Here is a tiny trained network, its code and every weight. The questions are about switching its units off for an input and a class, where a switched-off unit gives its printed mean instead of its output.

import numpy as np


def w(rows, s, z=0):
    codes = np.array(rows[::2]) - 128.0
    scale = np.full(codes.shape[1], s)
    scale[-1] = z or s
    return codes * scale


def f(y):
    return y / 2 * (1 + np.tanh(0.7978845608 * (y + 0.044715 * y**3)))


def log_softmax(a):
    a = a - a.max(-1, keepdims=True)
    return a - np.log(np.exp(a).sum(-1, keepdims=True))


def net(x, mask):
    res = np.array(x, float).reshape(1, 7) / 4 @ E
    y = f(res @ A[0][:, :-1].T + A[0][:, -1])
    res = res + np.where(mask, y, B[0][:, -1]) @ B[0][:, :-1]
    return log_softmax(res[-1] @ U[:, :-1].T + U[:, -1])


A, B = {}, {}
E = w([
[20,168,173,92,191,108,79,86,77,172,219,249],'x0',
[139,124,116,122,99,146,114,136,142,151,137,143],'x1',
[133,133,121,123,121,110,128,147,108,127,128,131],'x2',
[51,99,249,130,124,214,122,251,98,142,129,73],'x3',
[2,166,95,179,131,74,153,175,208,165,16,162],'x4',
[41,216,63,176,62,175,34,80,52,81,115,55],'x5',
[134,159,129,93,135,140,126,129,140,123,120,124],'x6',
],0.0074)
A[0] = w([
[192,95,157,100,153,175,110,97,87,107,206,108,67],'n0',
[77,127,126,130,140,64,91,165,163,197,28,150,78],'n1',
[71,136,143,144,185,139,67,115,89,139,150,226,111],'n2',
[74,154,171,108,153,48,103,82,92,195,186,179,135],'n3',
[187,59,196,79,188,86,221,167,162,161,144,197,81],'n4',
[216,103,139,104,108,153,120,125,58,86,180,104,83],'n5',
[64,210,61,171,52,190,12,104,70,68,121,40,101],'n6',
[209,92,187,127,168,98,201,176,193,163,113,143,114],'n7',
[166,105,131,111,113,158,109,81,75,76,218,96,70],'n8',
[73,136,227,123,123,200,142,225,85,165,118,94,60],'n9',
[102,86,234,124,99,178,105,223,109,117,103,43,43],'n10',
[189,121,108,166,62,126,180,141,161,74,64,42,132],'n11',
[133,91,122,84,180,135,190,157,197,163,152,152,48],'n12',
[165,140,112,140,110,129,183,153,114,126,88,77,50],'n13',
[134,79,153,83,125,132,199,110,127,163,114,159,20],'n14',
[25,199,48,194,118,106,190,185,197,165,36,155,67],'n15',
[57,169,196,102,176,103,110,43,90,169,191,254,144],'n16',
[231,106,102,139,77,112,167,104,144,126,36,50,124],'n17',
[78,160,124,185,70,146,98,65,108,92,135,99,14],'n18',
[188,160,17,133,110,36,159,9,152,96,119,164,34],'n19',
[152,87,119,152,81,124,164,162,181,97,70,40,134],'n20',
[173,145,71,108,153,102,116,73,119,144,91,158,3],'n21',
],0.0069,0.0024)
B[0] = w([
[77,48,186,61,93,100,145,91,181,48,127,121,175],'n0',
[91,72,134,34,107,92,160,91,174,46,129,112,176],'n1',
[137,121,83,142,126,195,140,177,114,112,171,75,178],'n2',
[119,114,34,147,146,194,151,193,133,114,196,104,186],'n3',
[128,195,145,141,80,102,194,54,56,208,65,89,211],'n4',
[45,44,147,36,82,88,150,99,186,40,130,162,181],'n5',
[140,178,160,132,66,101,193,92,42,247,15,57,245],'n6',
[103,156,126,144,98,140,152,66,21,188,64,86,199],'n7',
[91,34,148,74,107,95,144,71,164,64,98,136,178],'n8',
[208,167,191,183,204,58,24,135,232,164,168,199,188],'n9',
[217,189,149,223,203,79,24,119,175,104,135,224,186],'n10',
[120,148,40,115,134,196,143,207,111,124,187,94,219],'n11',
[141,163,150,138,94,94,160,107,65,155,105,77,165],'n12',
[137,111,101,128,170,140,157,161,124,135,193,107,157],'n13',
[138,166,107,112,83,122,153,110,114,177,89,124,146],'n14',
[28,30,168,1,81,102,138,88,182,40,107,173,218],'n15',
[122,152,33,149,159,211,162,184,101,112,213,105,216],'n16',
[122,136,88,143,171,207,117,219,124,114,196,85,223],'n17',
[150,160,152,124,82,86,159,106,76,182,91,99,170],'n18',
[230,180,205,245,194,80,46,101,222,174,159,239,240],'n19',
[130,133,67,116,138,176,144,232,117,101,177,120,200],'n20',
[165,151,150,190,196,77,88,140,193,143,119,150,162],'n21',
],0.0065,0.012)
U = w([
[132,139,41,134,140,250,143,219,113,115,211,95,249],'0',
[136,174,136,136,85,101,168,85,31,212,51,80,148],'1',
[181,165,158,203,180,69,25,131,212,140,159,206,27],'2',
[85,41,144,21,90,95,146,102,186,30,126,138,74],'3',
],0.011,0.0017)

Each question gives the input, the list of numbers given to net, and the class t.
The units are the neurons (one row each of A and B). Each row of codes is followed by its name. A weight is (code - 128) times the scale printed after its matrix; where a second scale follows, it is the last column's (A, B and U).
mask holds one flag per neuron, in row order. A switched-off neuron (its flag False) gives its mean, the last column of its row in B, instead of its output. The means were averaged over made-up inputs and are rounded, as every weight is.
A unit's drop is (log p(t) with every unit on - log p(t) with that unit switched off) / (log p(t) with every unit on - log p(t) with every unit switched off).
The circuit of an input: a set's keep is (log p(t) with only the set's units on - log p(t) with every unit switched off) / (log p(t) with every unit on - log p(t) with every unit switched off). Starting from the 12 units with the biggest drops (on a tie, the unit counted first), units are removed one at a time, each time the one whose removal leaves the highest keep (on an exact tie, the one counted first), for as long as the keep stays at least 0.8.
circuit, biggest first: the units of the circuit, biggest drop first
unit that matters most: the unit with the biggest drop
top k neurons: the k neurons with the biggest drops, biggest first
drop when u is switched off: that unit's drop, to one decimal
input [-2,0,-8,7,-8,7,1], class 3: circuit, biggest first -> [n5]
input [5,5,-6,-5,4,4,-7], class 0: top 3 neurons -> [n16, n3, n2]
input [1,0,4,-2,0,-2,7], class 1: top 4 neurons -> [n9, n10, n19, n17]
input [-5,0,8,2,-7,8,2], class 1: top 2 neurons -> [n6, n15]
input [8,-4,2,-6,5,-8,7], class 0: top 2 neurons -> [n16, n3]
input [6,-5,-8,-5,1,-6,6], class 0: top 4 neurons -> [n16, n3, n6, n2]
input [-5,8,-8,-5,-8,-5,-7], class 3: top 2 neurons -> [n5, n0]
input [-8,-4,6,-3,7,6,4], class 0: top 3 neurons -> [n11, n17, n20]
input [-8,-7,3,1,8,-4,-4], class 0: top 3 neurons -> [n11, n20, n17]
input [7,-4,-8,0,3,-7,4], class 0: top 4 neurons -> [n16, n3, n6, n2]
input [0,8,-6,-2,-1,0,-5], class 2: top 4 neurons -> [n6, n15, n11, n16]
input [3,-2,-6,7,-7,-3,-3], class 2: top 4 neurons -> [n9, n10, n15, n1]
input [-2,-1,2,5,6,-6,-3], class 1: top 4 neurons -> [n7, n4, n19, n12]
input [0,-5,-8,-6,4,-7,2], class 1: unit that matters most -> n4
input [3,7,-3,5,2,-5,7], class 1: top 3 neurons -> [n19, n4, n7]
input [3,-5,7,8,4,-5,-3], class 2: top 2 neurons -> [n9, n10]
input [3,-3,-2,5,8,1,-6], class 3: drop when n15 is switched off -> 1.0
input [4,-1,-7,2,3,-4,0], class 0: drop when n19 is switched off -> 0.1
input [4,6,2,7,6,-1,-2], class 2: drop when n10 is switched off -> 0.5
input [3,5,0,-5,6,-4,4], class 3: unit that matters most -> n15
input [7,-6,8,-2,2,5,3], class 0: drop when n16 is switched off -> 0.2
